Below is a small trained network, with its code and all its weights. Each question gives an input and a target symbol and asks what happens when units are switched off, that is, made to give their printed mean instead of their output.

import numpy as np


def w(rows, s, z=0):
    codes = np.array(rows[::2]) - 128.0
    scale = np.full(codes.shape[1], s)
    scale[-1] = z or s
    return codes * scale


def norm(h):
    return h / np.sqrt((h * h).mean(-1, keepdims=True) + 1e-5)


def f(y):
    return np.maximum(y, 0)


def softmax(a):
    e = np.exp(a - a.max(-1, keepdims=True))
    return e / e.sum(-1, keepdims=True)


def log_softmax(a):
    a = a - a.max(-1, keepdims=True)
    return a - np.log(np.exp(a).sum(-1, keepdims=True))


def net(x, mask):
    ids = ['ΔΞΦαγεζηθμπστψω'.index(c) for c in x.split()]
    T = len(ids)
    res = E[ids] + P[:T]
    u = 0
    for l in range(2):
        q, k, v = (norm(res) @ M[l].T for M in (Q, K, V))
        z = softmax(np.where(np.tri(T) > 0, q @ k.T / 4**0.5, -1e9)) @ v
        res = res + np.where(mask[u], z, O[l][:, -1]) @ O[l][:, :-1]
        u += 1
        y = f(norm(res) @ A[l][:, :-1].T + A[l][:, -1])
        res = res + np.where(mask[u : u + 4], y, B[l][:, -1]) @ B[l][:, :-1]
        u += 4
    return log_softmax(norm(res)[-1] @ U[:, :-1].T + U[:, -1])


Q, K, V, O, A, B = {}, {}, {}, {}, {}, {}
E = w([
[37,76,127,109,75],'Δ',
[88,123,105,83,212],'Ξ',
[78,122,102,111,219],'Φ',
[77,124,120,103,227],'α',
[111,133,125,118,225],'γ',
[114,133,134,81,220],'ε',
[99,117,137,114,22],'ζ',
[75,116,85,121,23],'η',
[32,105,107,149,79],'θ',
[141,162,148,2,186],'μ',
[110,126,201,121,43],'π',
[148,167,227,123,206],'σ',
[48,126,149,182,78],'τ',
[38,125,158,132,72],'ψ',
[102,140,114,198,31],'ω',
],0.016)
P = w([
[224,32,128,165,239],'0',
[69,2,224,147,198],'1',
[94,27,219,145,147],'2',
[135,68,197,128,131],'3',
[104,89,192,137,146],'4',
[105,115,180,132,138],'5',
[103,140,178,132,125],'6',
[100,162,172,133,135],'7',
[98,188,167,134,131],'8',
[98,214,165,125,134],'9',
[91,228,146,132,130],'10',
[81,239,124,161,112],'11',
],0.0086)
Q[0] = w([
[91,72,233,134,31],'L0H0',
[233,192,105,95,215],'L0H0',
[60,100,146,112,7],'L0H0',
[101,201,188,29,189],'L0H0',
],0.013)
K[0] = w([
[132,5,125,170,132],'L0H0',
[73,214,175,105,103],'L0H0',
[166,33,131,148,167],'L0H0',
[108,214,148,172,121],'L0H0',
],0.02)
V[0] = w([
[183,142,189,79,118],'L0H0',
[80,103,162,153,66],'L0H0',
[100,118,53,17,114],'L0H0',
[3,122,213,88,146],'L0H0',
],0.024)
O[0] = w([
[131,249,128,91,42,99],'L0H0',
[69,140,68,180,122,153],'L0H0',
[126,27,54,43,78,75],'L0H0',
[11,136,131,85,157,250],'L0H0',
],0.019)
A[0] = w([
[139,120,113,249,136,253],'L0N0',
[78,143,181,114,85,216],'L0N1',
[199,37,94,122,99,43],'L0N2',
[210,161,146,213,43,214],'L0N3',
],0.02,0.0041)
B[0] = w([
[175,214,96,50,189,226],'L0N0',
[55,159,141,160,116,249],'L0N1',
[101,172,156,214,95,153],'L0N2',
[52,29,250,130,174,170],'L0N3',
],0.018,0.011)
Q[1] = w([
[110,48,150,194,102],'L1H0',
[206,186,78,99,247],'L1H0',
[131,128,208,194,61],'L1H0',
[115,64,133,172,19],'L1H0',
],0.016)
K[1] = w([
[204,59,63,126,119],'L1H0',
[51,165,158,247,91],'L1H0',
[227,112,199,120,89],'L1H0',
[174,11,152,42,88],'L1H0',
],0.016)
V[1] = w([
[68,142,132,137,160],'L1H0',
[176,185,97,45,144],'L1H0',
[116,102,158,19,250],'L1H0',
[223,105,94,110,64],'L1H0',
],0.015)
O[1] = w([
[209,115,121,71,133,194],'L1H0',
[66,185,96,61,153,107],'L1H0',
[157,151,53,94,80,222],'L1H0',
[7,136,112,181,144,4],'L1H0',
],0.016,0.02)
A[1] = w([
[100,74,197,130,37,57],'L1N0',
[249,244,93,226,206,12],'L1N1',
[220,169,134,35,174,18],'L1N2',
[138,109,231,114,203,22],'L1N3',
],0.013,0.011)
B[1] = w([
[155,164,37,198,105,159],'L1N0',
[162,149,4,116,14,229],'L1N1',
[43,137,126,120,170,255],'L1N2',
[40,89,123,121,54,171],'L1N3',
],0.022,0.0053)
U = w([
[140,155,83,28,9,20],'Δ',
[101,172,118,154,239,93],'Ξ',
[109,45,44,122,110,138],'Φ',
[147,220,193,120,107,85],'α',
[170,200,32,130,133,108],'γ',
[190,106,105,134,79,208],'ε',
[90,128,45,157,55,185],'ζ',
[212,129,151,125,165,189],'η',
[12,120,78,163,102,106],'θ',
[67,180,113,140,57,99],'μ',
[112,95,178,135,60,165],'π',
[111,74,110,178,157,254],'σ',
[122,140,157,95,119,144],'τ',
[163,110,198,71,176,111],'ψ',
[184,99,96,80,192,120],'ω',
],0.015,0.0073)

Each question gives the input, a string of symbols that net reads in full, and the target symbol t.
The units are the heads (4 rows each of Q, K, V and O) and the neurons (one row each of A and B). Each row of codes is followed by its name. A weight is (code - 128) times the scale printed after its matrix; where a second scale follows, it is the last column's (O, A, B and U).
mask holds one flag per unit, layer by layer, with each layer's heads first. A switched-off unit (its flag False) gives its mean, the last column of its rows in O or B, instead of its output. The means were averaged over made-up inputs and are rounded, as every weight is.
A unit's drop is (log p(t) with every unit on - log p(t) with that unit switched off) / (log p(t) with every unit on - log p(t) with every unit switched off).
The circuit of an input: a set's keep is (log p(t) with only the set's units on - log p(t) with every unit switched off) / (log p(t) with every unit on - log p(t) with every unit switched off). Starting from all 10 units, units are removed one at a time, each time the one whose removal leaves the highest keep (on an exact tie, the one counted first), for as long as the keep stays at least 0.8.
circuit, biggest first: the units of the circuit, biggest drop first
most important unit: the unit with the biggest drop
top k neurons: the k neurons with the biggest drops, biggest first
k most important neurons of layer l: the k neurons of layer l with the biggest drops, biggest first
drop of u: that unit's drop, to one decimal
input Φ ω θ τ Δ τ Δ θ ψ, target ε: top 2 neurons	[L0N0 L1N0]
input ψ Φ ε ω α Δ ζ μ μ ζ γ τ, target Ξ: circuit, biggest first	[L0H0 L1H0 L1N1]
input μ θ γ τ ε μ α Δ Ξ θ Ξ Δ, target θ: circuit, biggest first	[L0N0 L0H0 L1H0]
input γ τ σ μ τ, target π: top 3 neurons	[L1N3 L0N3 L0N0]
input θ γ θ, target ω: circuit, biggest first	[L0H0 L0N0 L1H0]
input ζ η α τ α τ Ξ σ Φ, target α: circuit, biggest first	[L0H0]
input η π Φ τ, target σ: circuit, biggest first	[L0H0 L1H0]
input η α θ μ π τ α α ε Φ θ, target σ: circuit, biggest first	[L0H0 L1H0]
input η ε μ θ Ξ π α ω, target σ: circuit, biggest first	[L0H0 L1H0]
input η Δ θ γ τ Ξ μ, target Ξ: circuit, biggest first	[L0H0 L1N1]
input Ξ ζ μ τ α ζ Ξ Φ ω α, target γ: circuit, biggest first	[L0H0 L1N1 L0N0]
input α α σ ω τ Ξ τ ζ ω, target Δ: circuit, biggest first	[L0N0 L1H0 L0H0 L0N1]
input τ μ γ τ α ω, target γ: circuit, biggest first	[L1N1 L0H0 L0N0]
input τ α μ γ ε, target Δ: circuit, biggest first	[L0H0]
input ζ θ τ γ Δ ζ ε α ψ, target ψ: circuit, biggest first	[L0N3 L0N0 L0H0]
input ζ ψ Φ μ τ α Ξ τ Ξ ω Ξ, target γ: top 3 neurons	[L1N1 L0N0 L1N2]
input Φ Ξ ζ α σ γ γ Ξ τ ψ θ, target ε: circuit, biggest first	[L0H0 L0N0 L1H0]
input Ξ τ α θ γ τ τ α Φ α μ Δ, target ζ: 2 most important neurons of layer 0	[L0N0 L0N2]
input μ γ ω γ μ Δ α α τ θ, target θ: 2 most important neurons of layer 0	[L0N0 L0N1]
input ζ Ξ α α γ μ α τ τ η Φ τ, target ψ: most important unit	L0N3
input τ ω π Δ, target γ: top 2 neurons	[L1N1 L0N0]
input τ ω θ, target γ: top 2 neurons	[L1N1 L0N0]
input ω γ ζ, target η: top 2 neurons	[L0N3 L0N0]
input τ α ω μ, target γ: top 2 neurons	[L1N1 L0N0]
input α Ξ ζ η θ, target Δ: 3 most important neurons of layer 0	[L0N0 L0N1 L0N3]
input ζ α τ γ α σ η τ ζ, target ψ: drop of L0N3	1.3
input μ Δ α μ Φ μ γ θ ω α τ, target θ: drop of L1N0	0.0
